How the points are linked:
at | & § $ * ! +
J358 | J176 J292 J281 J958 J829 J495
J337 | J268 J501 J530 J312 J816 J968
J506 | J493 J58 J748 J117 J227 J174
J614 | J839 J582 J295 J281 J358 J292
J216 | J662 J912 J423 J654 J266 J839
J668 | J174 J111 J213 J841 J589 J700
J858 | J996 J208 J194 J750 J280 J142
J603 | J968 J644 J664 J690 J885 J478
J968 | J337 J269 J886 J934 J717 J603
J815 | J217 J629 J739 J748 J506 J58
J866 | J819 J117 J187 J904 J920 J199
J996 | J868 J502 J528 J353 J648 J858
J61 | J194 J678 J208 J142 J220 J155
J829 | J125 J495 J958 J111 J217 J195
J280 | J648 J142 J750 J725 J962 J422
J295 | J94 J885 J398 J614 J281 J612
J478 | J603 J725 J638 J268 J361 J530
J176 | J266 J614 J53 J843 J125 J358
J612 | J295 J361 J582 J292 J662 J803
J353 | J426 J194 J996 J648 J644 J750
J423 | J292 J816 J803 J216 J654 J94
J678 | J487 J853 J168 J239 J155 J806
J239 | J208 J819 J678 J155 J83 J882
J312 | J361 J886 J337 J816 J912 J934
J422 | J280 J83 J220 J718 J501 J426
J502 | J810 J812 J920 J194 J858 J208
J53 | J654 J295 J839 J176 J843 J281
J904 | J806 J227 J866 J920 J502 J812
J217 | J213 J195 J111 J700 J493 J815
J839 | J216 J398 J94 J53 J176 J614
J819 | J168 J440 J853 J806 J882 J866
J220 | J750 J155 J142 J422 J718 J868
J717 | J816 J603 J934 J398 J295 J885
J199 | J866 J852 J227 J812 J487 J494
J882 | J239 J866 J806 J810 J528 J920
J58 | J815 J843 J82 J933 J174 J921
J985 | J227 J668 J852 J494 J168 J589
J644 | J269 J750 J648 J638 J478 J725
J494 | J199 J841 J985 J168 J678 J853
J654 | J495 J94 J216 J266 J629 J53
J281 | J53 J612 J614 J358 J958 J662
J501 | J962 J426 J718 J886 J968 J269
J812 | J904 J985 J199 J487 J208 J168
J292 | J614 J875 J612 J662 J495 J423
J142 | J858 J239 J61 J220 J422 J83
J852 | J117 J213 J174 J985 J494 J841
J582 | J398 J268 J885 J612 J292 J875
J168 | J812 J589 J494 J678 J239 J819
J194 | J528 J487 J502 J858 J750 J61
J528 | J83 J920 J810 J996 J353 J194
J187 | J853 J506 J440 J866 J904 J227
J589 | J985 J700 J841 J853 J819 J440
J718 | J725 J868 J422 J501 J886 J963
J629 | J195 J53 J266 J82 J58 J843
J495 | J358 J423 J662 J250 J195 J654
J250 | J958 J216 J495 J195 J739 J266
J933 | J748 J125 J58 J174 J852 J213
J662 | J281 J803 J292 J495 J250 J216
J885 | J717 J478 J690 J582 J612 J361
J94 | J423 J717 J912 J839 J53 J295
J440 | J589 J748 J493 J187 J866 J117
J868 | J220 J810 J83 J426 J963 J996
J487 | J920 J494 J812 J208 J61 J678
J725 | J644 J220 J280 J962 J530 J718
J208 | J502 J168 J487 J61 J142 J239
J117 | J440 J933 J506 J227 J199 J852
J493 | J841 J815 J700 J440 J187 J506
J664 | J886 J648 J269 J603 J690 J638
J816 | J875 J968 J312 J912 J94 J717
J700 | J668 J739 J217 J493 J440 J748
J213 | J933 J829 J921 J668 J841 J217
J174 | J506 J921 J933 J852 J985 J668
J875 | J582 J337 J361 J803 J423 J816
J841 | J852 J217 J668 J589 J853 J493
J886 | J530 J963 J501 J968 J934 J664
J748 | J700 J82 J815 J506 J117 J933
J426 | J422 J528 J868 J963 J269 J353
J853 | J494 J493 J589 J819 J806 J187
J155 | J61 J806 J239 J83 J868 J810
J195 | J829 J654 J250 J739 J815 J629
J963 | J718 J996 J426 J269 J664 J648
J361 | J885 J530 J268 J875 J803 J312
J803 | J612 J312 J875 J423 J216 J912
J269 | J501 J353 J963 J664 J603 J644
J227 | J187 J174 J117 J199 J812 J985
J962 | J638 J422 J725 J530 J337 J501
J750 | J353 J61 J858 J280 J725 J220
J268 | J690 J962 J478 J361 J875 J337
J638 | J664 J280 J644 J478 J268 J962
J958 | J843 J662 J358 J829 J111 J250
J921 | J58 J958 J125 J213 J668 J111
J934 | J312 J664 J968 J717 J398 J690
J843 | J629 J281 J176 J125 J921 J958
J111 | J921 J250 J829 J217 J700 J739
J648 | J963 J858 J353 J644 J638 J280
J266 | J250 J839 J654 J629 J82 J176
J690 | J934 J638 J603 J885 J582 J268
J82 | J739 J176 J629 J58 J933 J125
J920 | J882 J199 J904 J502 J194 J487
J83 | J142 J882 J155 J868 J426 J528
J810 | J155 J904 J882 J528 J996 J502
J125 | J82 J358 J843 J921 J213 J829
J530 | J478 J718 J962 J337 J312 J886
J806 | J678 J187 J819 J882 J810 J904
J912 | J803 J934 J816 J94 J839 J398
J398 | J912 J690 J717 J295 J614 J582
J739 | J111 J266 J195 J815 J748 J82

In the rows, 150 stands for zero.

The rows follow the links: the fewer symbols apart two points are, the more alike their rows tend to be.

Some points and rows for them; each showing differs a little:
J440
157 218 198 120 223 114 93 225 201 168 103 175 171 209 178 123 176 126 214 209 224 133 174 221 60 207 228 168 199 213 170 220 102 197 105 212 204 106 109 211 115 176 227 148
J962
152 80 97 144 67 143 196 67 93 155 211 159 154 85 121 144 83 146 164 84 66 140 98 80 207 87 64 153 161 80 154 70 206 127 160 82 90 142 142 83 169 111 63 130
J530
148 76 96 160 69 160 204 66 94 144 208 143 143 86 116 158 97 157 130 84 68 153 107 78 224 86 62 143 135 81 144 74 206 117 176 85 93 164 162 84 176 117 63 138
J933
150 220 203 159 234 160 103 233 204 144 88 142 145 214 182 157 221 155 130 218 232 161 204 219 96 213 238 145 137 221 145 231 95 170 141 216 211 162 163 216 131 190 235 172
J292
139 131 142 224 137 231 187 140 143 111 141 89 107 142 145 213 210 204 5 139 138 201 188 125 236 141 136 110 44 140 108 141 159 97 226 140 141 253 246 141 188 160 137 188
J875
142 97 115 207 99 213 208 100 115 119 174 104 115 111 130 200 164 193 40 108 98 188 158 96 250 110 97 118 67 106 117 98 186 92 216 108 113 230 224 109 192 139 96 168
J582
141 99 119 209 101 216 206 101 116 119 170 101 113 111 132 201 168 195 31 111 100 190 158 97 249 114 99 118 62 111 115 106 182 94 219 112 114 233 228 113 192 141 99 171
J358
139 170 170 218 184 225 161 184 173 113 108 92 108 174 162 210 239 201 14 178 183 201 210 164 196 176 185 112 49 177 109 181 130 113 212 178 175 246 241 179 173 177 184 194
J815
147 215 203 173 231 174 109 229 204 139 86 131 138 211 180 168 232 165 107 214 230 170 210 215 110 211 233 138 120 217 137 228 99 163 157 217 209 180 179 216 139 189 233 176
J61
161 143 137 78 128 70 130 128 136 191 181 209 195 133 143 87 66 97 293 133 130 96 93 148 91 133 128 192 257 130 191 131 164 192 82 133 135 48 55 132 121 127 129 108
J812
159 192 174 86 188 78 100 187 176 186 139 205 190 180 166 94 119 101 280 180 188 107 131 197 52 179 188 187 246 182 188 187 124 207 78 182 178 58 65 179 108 154 190 122
J934
145 82 105 189 79 191 209 80 101 130 192 120 127 96 121 182 131 177 75 93 78 173 131 82 245 95 77 127 95 92 126 84 194 101 201 92 97 199 199 94 189 125 76 155
J603
147 79 98 168 69 171 206 69 94 141 204 134 138 87 120 165 105 164 114 88 70 158 115 78 232 89 66 140 122 82 141 74 203 112 186 84 92 173 174 85 180 119 68 143
J668
149 222 203 145 233 146 98 234 207 152 90 154 153 214 181 146 210 146 156 216 232 153 195 223 80 212 238 153 154 221 153 229 97 180 130 216 211 146 146 217 125 186 237 163
J700
149 223 204 151 234 151 99 235 209 148 90 149 147 215 180 151 214 151 150 215 235 156 200 221 84 213 236 151 148 220 148 228 94 176 132 217 211 150 150 217 128 186 238 167
J117
154 219 199 122 227 118 91 226 203 166 103 173 167 208 179 125 181 128 205 211 226 134 177 221 62 210 231 166 192 213 165 223 98 193 107 212 205 110 114 209 115 178 230 150
J638
150 77 96 147 67 148 201 67 94 152 210 154 153 87 118 147 85 146 155 85 66 143 101 80 213 87 60 151 155 79 155 73 206 123 164 82 90 147 146 81 171 113 62 132
J280
155 95 104 111 79 108 176 79 102 169 214 183 172 96 124 116 59 120 229 95 79 119 83 97 166 95 75 174 207 91 172 82 199 151 125 92 97 94 100 93 151 110 75 115
J426
156 98 107 104 83 102 171 84 105 176 210 185 179 97 125 110 58 115 241 97 83 112 83 103 151 99 79 177 220 95 179 87 193 160 118 98 102 86 90 94 147 112 83 113
J985
157 218 196 110 220 106 91 218 196 172 109 181 175 205 178 116 167 120 230 206 217 125 167 217 54 204 223 176 208 209 174 214 105 199 97 204 201 95 98 207 111 174 222 145
J295
139 117 132 221 124 227 195 124 132 115 151 92 107 132 140 213 192 204 14 127 123 197 179 114 242 130 122 111 48 129 110 126 167 94 224 130 131 247 243 131 191 151 122 183
J717
144 91 110 201 91 206 208 91 109 124 180 109 120 106 126 194 152 188 48 103 91 183 147 92 251 103 86 118 74 100 119 93 188 97 212 101 108 221 216 103 192 134 91 165
J502
162 156 146 76 144 67 120 145 148 190 174 212 194 147 148 87 78 96 297 144 145 95 101 159 77 145 144 192 259 145 192 144 152 197 79 145 144 47 52 145 118 132 143 109
J487
161 178 163 78 170 72 109 171 164 189 154 208 194 166 157 89 98 99 293 165 170 100 117 182 60 165 170 191 255 166 192 168 138 206 75 165 163 49 56 166 110 144 170 116
J589
155 218 197 116 221 112 90 222 200 169 106 180 172 206 179 119 169 123 221 206 223 128 169 217 57 205 225 169 204 210 172 218 102 197 102 209 204 102 103 207 112 175 226 146
J750
158 106 111 97 90 92 164 91 109 178 208 196 183 104 127 104 54 111 255 104 89 109 84 109 138 101 87 181 229 101 183 94 188 165 109 103 106 75 83 100 140 112 86 110
J920
161 173 159 79 164 70 110 166 159 192 157 211 197 162 157 86 94 97 296 161 167 98 115 176 62 162 166 192 257 163 192 164 138 204 76 161 162 48 54 160 110 144 165 113
J494
159 208 188 99 207 91 93 208 189 178 121 193 181 195 172 104 144 112 254 195 208 117 152 209 51 193 210 180 229 197 181 205 112 205 83 196 194 77 80 194 109 164 210 134
J958
142 186 183 208 201 216 146 202 184 119 98 102 112 189 169 202 245 194 29 192 200 198 216 182 171 189 202 119 61 191 113 196 118 127 200 193 186 234 229 193 165 187 203 192

Each walk starts at a row. The symbols on each line, taken left to right, move it on to the next point.
Each answer is a row, close to the row of the point it stands for.
new walk
144 204 193 196 216 199 129 218 196 125 89 112 122 200 175 188 244 183 61 205 216 186 215 198 141 203 223 125 85 207 123 215 105 142 181 204 200 214 208 206 153 187 219 188
& ! ! § §: 144 200 191 196 214 203 132 215 194 123 90 112 119 199 173 193 243 186 54 202 215 187 217 196 150 199 217 123 78 205 121 211 108 141 184 201 197 218 213 205 155 190 216 189
§ § & & &: 138 140 149 223 149 232 186 147 147 110 135 90 104 148 149 211 217 205 2 149 147 203 194 133 230 149 148 109 40 149 105 150 149 100 225 150 148 253 247 151 187 163 148 189
new walk
160 187 171 83 183 76 99 185 170 187 143 204 192 175 161 93 113 102 284 177 185 103 130 192 54 176 185 190 249 178 190 182 128 207 77 176 174 53 61 175 107 152 185 122
& * & § & *: 160 182 165 81 175 73 102 174 167 189 151 211 193 170 159 90 102 97 290 171 175 101 121 185 57 168 176 190 254 171 192 173 136 204 75 170 168 51 58 170 109 147 174 117
* & * &: 162 137 134 79 126 71 135 125 131 188 187 207 193 132 141 88 63 96 291 129 125 98 91 141 97 130 124 191 254 129 193 124 167 190 83 130 134 49 57 126 124 126 123 107
new walk
141 109 127 215 116 222 200 113 127 114 159 96 109 122 138 205 184 199 19 123 115 195 170 105 249 123 112 112 53 120 111 117 174 93 224 120 124 242 236 122 192 147 111 178
+ $ $ & &: 142 90 110 197 87 203 208 90 107 126 183 109 121 100 125 190 146 187 55 102 88 180 144 87 250 102 85 122 81 94 121 90 190 99 208 101 104 217 213 102 190 132 86 163
! * ! & &: 139 172 174 218 188 224 157 187 174 113 105 94 109 180 164 207 240 200 14 179 185 200 213 168 191 180 189 113 50 181 111 184 126 116 211 180 177 244 237 182 171 179 189 192
new walk
147 78 100 170 70 174 206 71 96 138 203 133 136 90 120 170 110 165 105 87 72 159 118 79 235 90 68 137 118 83 136 75 200 110 187 88 91 181 179 85 182 120 67 145
! § + & +: 144 78 97 165 68 165 204 68 94 141 203 139 140 88 118 162 103 161 122 84 69 155 112 78 228 90 65 142 130 81 144 73 204 114 179 85 92 169 168 84 180 117 64 139
$ § * +: 155 85 99 120 72 118 184 71 95 165 214 175 167 91 121 125 66 128 206 85 72 127 89 89 182 90 68 166 188 82 165 76 202 144 138 88 93 110 115 85 158 111 69 119
new walk
139 146 157 223 157 232 177 158 155 111 127 90 104 158 154 213 226 206 5 158 160 204 199 141 222 157 158 108 41 157 106 157 145 100 221 158 156 252 247 159 183 170 158 191
& § + + * $: 140 106 124 215 112 223 202 110 123 116 162 98 111 120 135 204 180 199 21 117 111 193 165 104 248 119 107 114 55 117 110 113 174 93 224 115 120 241 234 120 190 145 109 175
& ! * ! &: 143 196 187 202 212 208 135 211 192 122 93 107 119 199 174 195 244 189 47 199 213 191 216 191 155 199 216 118 75 203 117 207 107 136 188 201 195 220 218 202 156 186 212 188
new walk
161 134 129 82 119 75 137 120 127 189 189 208 194 127 138 87 62 96 290 124 120 99 89 138 101 126 120 189 251 125 191 120 170 186 88 125 126 52 58 124 125 124 118 107
+ ! & $ & $: 161 130 128 81 114 75 141 113 126 186 195 206 194 122 137 91 60 100 287 121 114 101 89 133 107 123 111 189 249 122 190 117 174 185 87 122 123 55 60 120 125 122 115 109
! & + ! $ *: 153 80 99 137 66 132 193 68 94 158 215 162 161 87 119 136 74 140 181 86 67 134 94 83 199 87 63 158 174 81 159 72 205 134 151 84 90 128 130 83 166 111 65 125
new walk
161 152 145 76 138 67 122 139 144 193 176 211 194 141 146 86 74 96 297 141 139 96 98 156 82 142 139 191 259 141 193 141 159 196 79 139 142 47 53 140 117 129 139 110
& * § &: 161 165 150 77 154 68 114 154 152 190 166 211 195 152 152 89 85 95 296 153 152 97 109 168 68 154 154 190 257 155 195 155 147 200 75 152 151 46 53 152 111 138 154 112
! + * $ *: 160 118 118 89 102 82 153 100 119 184 200 198 191 114 132 98 58 105 272 113 102 104 85 123 123 114 99 185 242 109 186 105 180 176 99 109 114 64 70 111 135 115 99 106
